Below is a small trained network, with its code and all its weights. Each question gives an input and a target symbol and asks what happens when units are switched off, that is, made to give their printed mean instead of their output.

import numpy as np


def w(rows, s, z=0):
    codes = np.array(rows[::2]) - 128.0
    scale = np.full(codes.shape[1], s)
    scale[-1] = z or s
    return codes * scale


def f(y):
    return y / 2 * (1 + np.tanh(0.7978845608 * (y + 0.044715 * y**3)))


def softmax(a):
    e = np.exp(a - a.max(-1, keepdims=True))
    return e / e.sum(-1, keepdims=True)


def log_softmax(a):
    a = a - a.max(-1, keepdims=True)
    return a - np.log(np.exp(a).sum(-1, keepdims=True))


def net(x, mask):
    ids = ['ΔΛΩαγεζημστφψ'.index(c) for c in x.split()]
    T = len(ids)
    res = E[ids] + P[:T]
    r = res
    for j in range(3):
        rows = slice(2 * j, 2 * j + 2)
        q, k, v = (r @ M[0][rows].T for M in (Q, K, V))
        z = softmax(np.where(np.tri(T) > 0, q @ k.T / 2**0.5, -1e9)) @ v
        o = O[0][rows]
        res = res + np.where(mask[j], z, o[:, -1]) @ o[:, :-1]
    y = f(res @ A[0][:, :-1].T + A[0][:, -1])
    res = res + np.where(mask[3:19], y, B[0][:, -1]) @ B[0][:, :-1]
    return log_softmax(res[-1] @ U[:, :-1].T + U[:, -1])


Q, K, V, O, A, B = {}, {}, {}, {}, {}, {}
E = w([
[90,30,206,156,121,244,87,152],'Δ',
[45,147,193,112,123,72,194,2],'Λ',
[48,127,134,108,111,150,251,45],'Ω',
[130,55,92,207,140,66,145,167],'α',
[215,150,186,249,123,127,182,55],'γ',
[177,244,155,76,147,170,60,106],'ε',
[124,178,31,40,131,155,156,232],'ζ',
[120,181,93,33,151,143,69,178],'η',
[232,42,116,155,140,74,89,41],'μ',
[179,238,86,80,129,148,142,163],'σ',
[22,125,228,128,153,67,89,39],'τ',
[6,73,127,67,132,128,181,84],'φ',
[155,150,7,251,149,183,74,140],'ψ',
],0.0095)
P = w([
[121,115,121,140,1,131,94,124],'0',
[118,127,130,133,89,131,111,124],'1',
[123,124,142,118,104,137,114,138],'2',
[126,120,140,124,115,139,120,135],'3',
[127,122,138,127,125,136,124,129],'4',
[128,124,135,129,133,137,129,126],'5',
[130,126,132,130,142,135,130,123],'6',
[128,128,132,134,150,135,133,118],'7',
[131,129,127,136,159,135,138,119],'8',
[130,128,125,135,167,138,142,117],'9',
[134,126,122,134,175,142,145,117],'10',
[131,124,120,134,182,147,149,117],'11',
],0.018)
Q[0] = w([
[147,177,116,77,119,160,81,134],'H1',
[124,167,137,52,126,106,154,116],'H1',
[163,42,156,210,135,116,129,67],'H2',
[140,126,105,136,127,84,157,107],'H2',
[181,170,88,87,104,100,124,155],'H3',
[204,251,49,54,97,28,137,158],'H3',
],0.018)
K[0] = w([
[142,125,122,152,78,133,95,132],'H1',
[126,111,152,113,53,141,131,121],'H1',
[133,144,142,137,218,126,143,128],'H2',
[117,110,155,136,148,172,125,152],'H2',
[128,126,128,129,27,129,105,141],'H3',
[122,127,129,129,3,121,101,131],'H3',
],0.02)
V[0] = w([
[64,101,254,28,111,74,139,81],'H1',
[135,54,118,151,103,49,217,155],'H1',
[5,43,29,70,149,112,72,209],'H2',
[188,51,143,129,168,61,14,58],'H2',
[157,188,69,137,120,43,136,120],'H3',
[94,129,191,193,74,148,56,152],'H3',
],0.0087)
O[0] = w([
[162,72,197,106,248,255,170,96,133],'H1',
[136,47,232,187,182,28,174,184,102],'H1',
[48,11,76,198,221,155,42,118,142],'H2',
[180,41,71,45,86,44,78,49,192],'H2',
[196,127,96,167,146,204,68,169,37],'H3',
[99,68,121,106,70,142,162,157,254],'H3',
],0.0086,0.0068)
A[0] = w([
[64,92,199,120,66,161,131,130,142],'N1',
[193,114,181,80,234,173,124,156,118],'N2',
[77,91,160,80,148,106,171,131,182],'N3',
[91,92,167,102,119,124,145,87,182],'N4',
[203,145,150,139,140,137,81,167,253],'N5',
[191,119,77,61,140,243,107,155,97],'N6',
[127,145,160,114,126,87,137,75,187],'N7',
[104,194,140,145,173,182,122,254,135],'N8',
[85,177,135,142,120,71,143,87,159],'N9',
[135,183,77,106,111,116,94,133,132],'N10',
[172,88,99,93,46,133,50,93,172],'N11',
[82,121,114,202,166,168,87,190,55],'N12',
[34,122,169,123,134,121,195,116,158],'N13',
[126,92,121,107,122,72,135,62,153],'N14',
[21,152,123,73,83,178,156,120,164],'N15',
[123,61,74,117,173,181,21,147,130],'N16',
],0.0085,0.0072)
B[0] = w([
[164,137,92,162,157,126,148,129,230],'N1',
[113,72,254,98,122,34,102,93,150],'N2',
[168,125,132,148,130,107,144,144,230],'N3',
[164,130,97,131,161,105,148,143,236],'N4',
[100,81,125,126,58,234,103,221,156],'N5',
[218,76,98,120,70,170,125,46,152],'N6',
[100,143,95,132,146,121,182,142,172],'N7',
[161,192,177,169,171,145,66,163,134],'N8',
[135,86,97,154,140,98,166,104,142],'N9',
[127,119,164,90,106,105,121,104,146],'N10',
[98,148,142,72,205,135,118,139,249],'N11',
[81,189,180,146,160,140,173,109,135],'N12',
[166,154,133,159,145,89,106,131,213],'N13',
[149,173,96,134,170,158,128,152,208],'N14',
[155,179,122,171,113,90,111,72,247],'N15',
[40,105,142,140,121,154,210,109,182],'N16',
],0.0093,0.011)
U = w([
[168,157,83,175,170,81,164,77,192],'Δ',
[175,84,174,129,85,121,80,134,145],'Λ',
[150,161,189,146,156,128,69,166,66],'Ω',
[98,46,113,166,112,136,147,254,202],'α',
[137,165,166,101,62,132,209,163,74],'γ',
[188,135,98,111,79,157,92,76,50],'ε',
[88,202,143,156,172,163,130,183,28],'ζ',
[78,106,104,135,113,212,148,82,186],'η',
[141,103,108,42,164,155,127,164,170],'μ',
[181,175,109,166,120,183,53,182,93],'σ',
[141,39,115,104,80,109,162,75,3],'τ',
[75,141,213,109,166,73,161,85,33],'φ',
[52,174,134,112,102,79,74,130,166],'ψ',
],0.0076,0.0065)

Each question gives the input, a string of symbols that net reads in full, and the target symbol t.
The units are the heads (2 rows each of Q, K, V and O) and the neurons (one row each of A and B). Each row of codes is followed by its name. A weight is (code - 128) times the scale printed after its matrix; where a second scale follows, it is the last column's (O, A, B and U).
mask holds one flag per unit, heads first, then neurons. A switched-off unit (its flag False) gives its mean, the last column of its rows in O or B, instead of its output. The means were averaged over made-up inputs and are rounded, as every weight is.
A unit's drop is (log p(t) with every unit on - log p(t) with that unit switched off) / (log p(t) with every unit on - log p(t) with every unit switched off).
The circuit of an input: a set's keep is (log p(t) with only the set's units on - log p(t) with every unit switched off) / (log p(t) with every unit on - log p(t) with every unit switched off). Starting from the 12 units with the biggest drops (on a tie, the unit counted first), units are removed one at a time, each time the one whose removal leaves the highest keep (on an exact tie, the one counted first), for as long as the keep stays at least 0.8.
units of the circuit, in order: the units of the circuit, biggest drop first
which heads matter: for each layer, one digit per head in row order, 1 if its drop is at least 0.15 and else 0, layers parted by /
input α η ε μ Λ η Δ η Δ η, target α: units of the circuit, in order	H1, H3, N15
input ψ φ η, target ψ: units of the circuit, in order	H1
input σ ζ μ Δ σ Δ α Δ ε, target σ: which heads matter	011
input μ γ Δ Δ ψ η α Δ Δ ψ η, target μ: which heads matter	010
input Δ Δ ε μ Δ Δ Δ Δ ζ Δ, target ζ: which heads matter	111
input Δ Δ Λ η Δ ψ η η μ Λ, target φ: which heads matter	101
input η μ η α Δ μ μ ψ Δ, target μ: which heads matter	011
input τ Ω Δ Δ η Δ Δ Δ σ, target τ: units of the circuit, in order	H1, N6, N2, H3
input Δ Ω Δ, target Ω: which heads matter	110
input η ψ μ Δ α Δ Δ, target Δ: which heads matter	001
input Ω φ ζ, target Ω: units of the circuit, in order	H2, H1, N8, N2
input Δ Δ Δ η Δ, target η: units of the circuit, in order	H1, N16, H2
input φ τ Δ Δ Δ μ τ η η μ η, target φ: units of the circuit, in order	N2, H1
input ε Δ Δ α η Δ μ α η Δ η ε, target ε: which heads matter	110
input Λ Δ ε Δ, target ε: units of the circuit, in order	H1, N6
input Δ ψ γ, target γ: units of the circuit, in order	H2
input φ Δ μ μ φ η, target φ: units of the circuit, in order	H1, N2
input Δ Δ σ Δ μ η Δ Δ μ Δ Λ Δ, target Λ: which heads matter	111
input τ Δ ζ τ η Δ Δ ζ, target τ: which heads matter	100
input Λ η Δ η μ η Δ, target η: units of the circuit, in order	H1, N16, N13, H2
